Below is a small trained network, with its code and all its weights. Each question gives an input and a class and asks what happens when units are switched off, that is, made to give their printed mean instead of their output.

import numpy as np


def w(rows, s, z=0):
    codes = np.array(rows[::2]) - 128.0
    scale = np.full(codes.shape[1], s)
    scale[-1] = z or s
    return codes * scale


def f(y):
    return y / 2 * (1 + np.tanh(0.7978845608 * (y + 0.044715 * y**3)))


def log_softmax(a):
    a = a - a.max(-1, keepdims=True)
    return a - np.log(np.exp(a).sum(-1, keepdims=True))


def net(x, mask):
    res = np.array(x, float).reshape(1, 3) / 4 @ E
    y = f(res @ A[0][:, :-1].T + A[0][:, -1])
    res = res + np.where(mask, y, B[0][:, -1]) @ B[0][:, :-1]
    return log_softmax(res[-1] @ U[:, :-1].T + U[:, -1])


A, B = {}, {}
E = w([
[105,114,161,179,254],'x0',
[63,141,18,194,148],'x1',
[175,99,137,249,104],'x2',
],0.0082)
A[0] = w([
[95,143,100,54,165,103],'n1',
[122,137,122,116,131,244],'n2',
[129,148,128,119,78,99],'n3',
[115,122,107,144,119,84],'n4',
[137,104,160,196,92,101],'n5',
[142,115,75,101,56,111],'n6',
[121,118,167,149,207,109],'n7',
[124,125,107,96,51,122],'n8',
[104,131,33,148,132,107],'n9',
[98,143,86,3,182,112],'n10',
[176,139,160,236,90,114],'n11',
[148,153,221,79,124,126],'n12',
[163,123,127,202,96,111],'n13',
[146,109,175,104,121,98],'n14',
[147,126,170,130,117,118],'n15',
[117,106,136,130,203,121],'n16',
[124,141,136,128,134,95],'n17',
[158,153,185,102,132,96],'n18',
[129,118,150,138,187,104],'n19',
[85,121,115,60,145,112],'n20',
[93,141,23,112,158,114],'n21',
[145,132,142,179,109,106],'n22',
[152,84,174,93,127,123],'n23',
[114,141,129,107,124,89],'n24',
[121,111,114,109,57,118],'n25',
[144,163,109,122,73,107],'n26',
[159,120,210,113,122,121],'n27',
[80,117,69,144,127,133],'n28',
[106,151,158,128,221,118],'n29',
[110,146,75,139,141,103],'n30',
],0.014,0.011)
B[0] = w([
[99,105,186,107,86,188],'n1',
[255,57,22,87,161,255],'n2',
[114,169,153,139,121,144],'n3',
[85,147,157,139,126,122],'n4',
[100,108,172,116,97,167],'n5',
[147,201,165,142,138,184],'n6',
[149,201,158,132,120,191],'n7',
[157,192,153,140,126,190],'n8',
[56,145,109,162,168,187],'n9',
[121,70,195,51,72,245],'n10',
[114,79,171,40,99,213],'n11',
[66,119,86,150,166,231],'n12',
[106,105,167,88,96,180],'n13',
[74,150,130,142,137,156],'n14',
[101,127,114,122,133,147],'n15',
[150,177,155,135,132,182],'n16',
[107,144,146,135,117,115],'n17',
[60,152,128,141,133,167],'n18',
[127,183,145,135,112,160],'n19',
[112,107,177,116,84,182],'n20',
[54,128,101,145,159,193],'n21',
[114,119,154,116,102,149],'n22',
[91,129,107,137,155,181],'n23',
[108,140,160,133,115,123],'n24',
[147,181,155,137,133,173],'n25',
[128,180,154,135,125,157],'n26',
[79,131,88,155,159,197],'n27',
[90,133,91,136,154,181],'n28',
[152,199,158,136,117,202],'n29',
[77,141,124,140,136,150],'n30',
],0.042,0.0092)
U = w([
[101,98,166,98,111,176],'0',
[44,163,65,144,209,44],'1',
[173,252,145,143,162,100],'2',
[195,99,56,139,166,253],'3',
[129,120,132,192,115,60],'4',
],0.012,0.0038)

Each question gives the input, the list of numbers given to net, and the class t.
The units are the neurons (one row each of A and B). Each row of codes is followed by its name. A weight is (code - 128) times the scale printed after its matrix; where a second scale follows, it is the last column's (A, B and U).
mask holds one flag per neuron, in row order. A switched-off neuron (its flag False) gives its mean, the last column of its row in B, instead of its output. The means were averaged over made-up inputs and are rounded, as every weight is.
A unit's drop is (log p(t) with every unit on - log p(t) with that unit switched off) / (log p(t) with every unit on - log p(t) with every unit switched off).
most important unit: the unit with the biggest drop
top k neurons: the k neurons with the biggest drops, biggest first
drop when u is switched off: that unit's drop, to one decimal
input [-2,-7,-6], class 1: top 2 neurons -> [n12; n27]
input [-8,7,3], class 2: most important unit -> n6
input [3,1,3], class 3: top 2 neurons -> [n10; n1]
input [-4,6,5], class 1: top 3 neurons -> [n9; n10; n28]
input [6,-6,4], class 1: top 3 neurons -> [n27; n12; n8]
input [6,7,-7], class 0: top 4 neurons -> [n10; n1; n20; n12]
input [6,-8,-7], class 1: top 3 neurons -> [n12; n27; n23]
input [-3,-6,-5], class 1: top 4 neurons -> [n12; n27; n11; n23]
input [-8,7,5], class 2: top 2 neurons -> [n6; n8]
input [-2,-4,-2], class 1: drop when n12 is switched off -> 0.2
input [5,4,-6], class 0: drop when n10 is switched off -> 2.1
input [-1,0,-3], class 3: drop when n11 is switched off -> 0.1
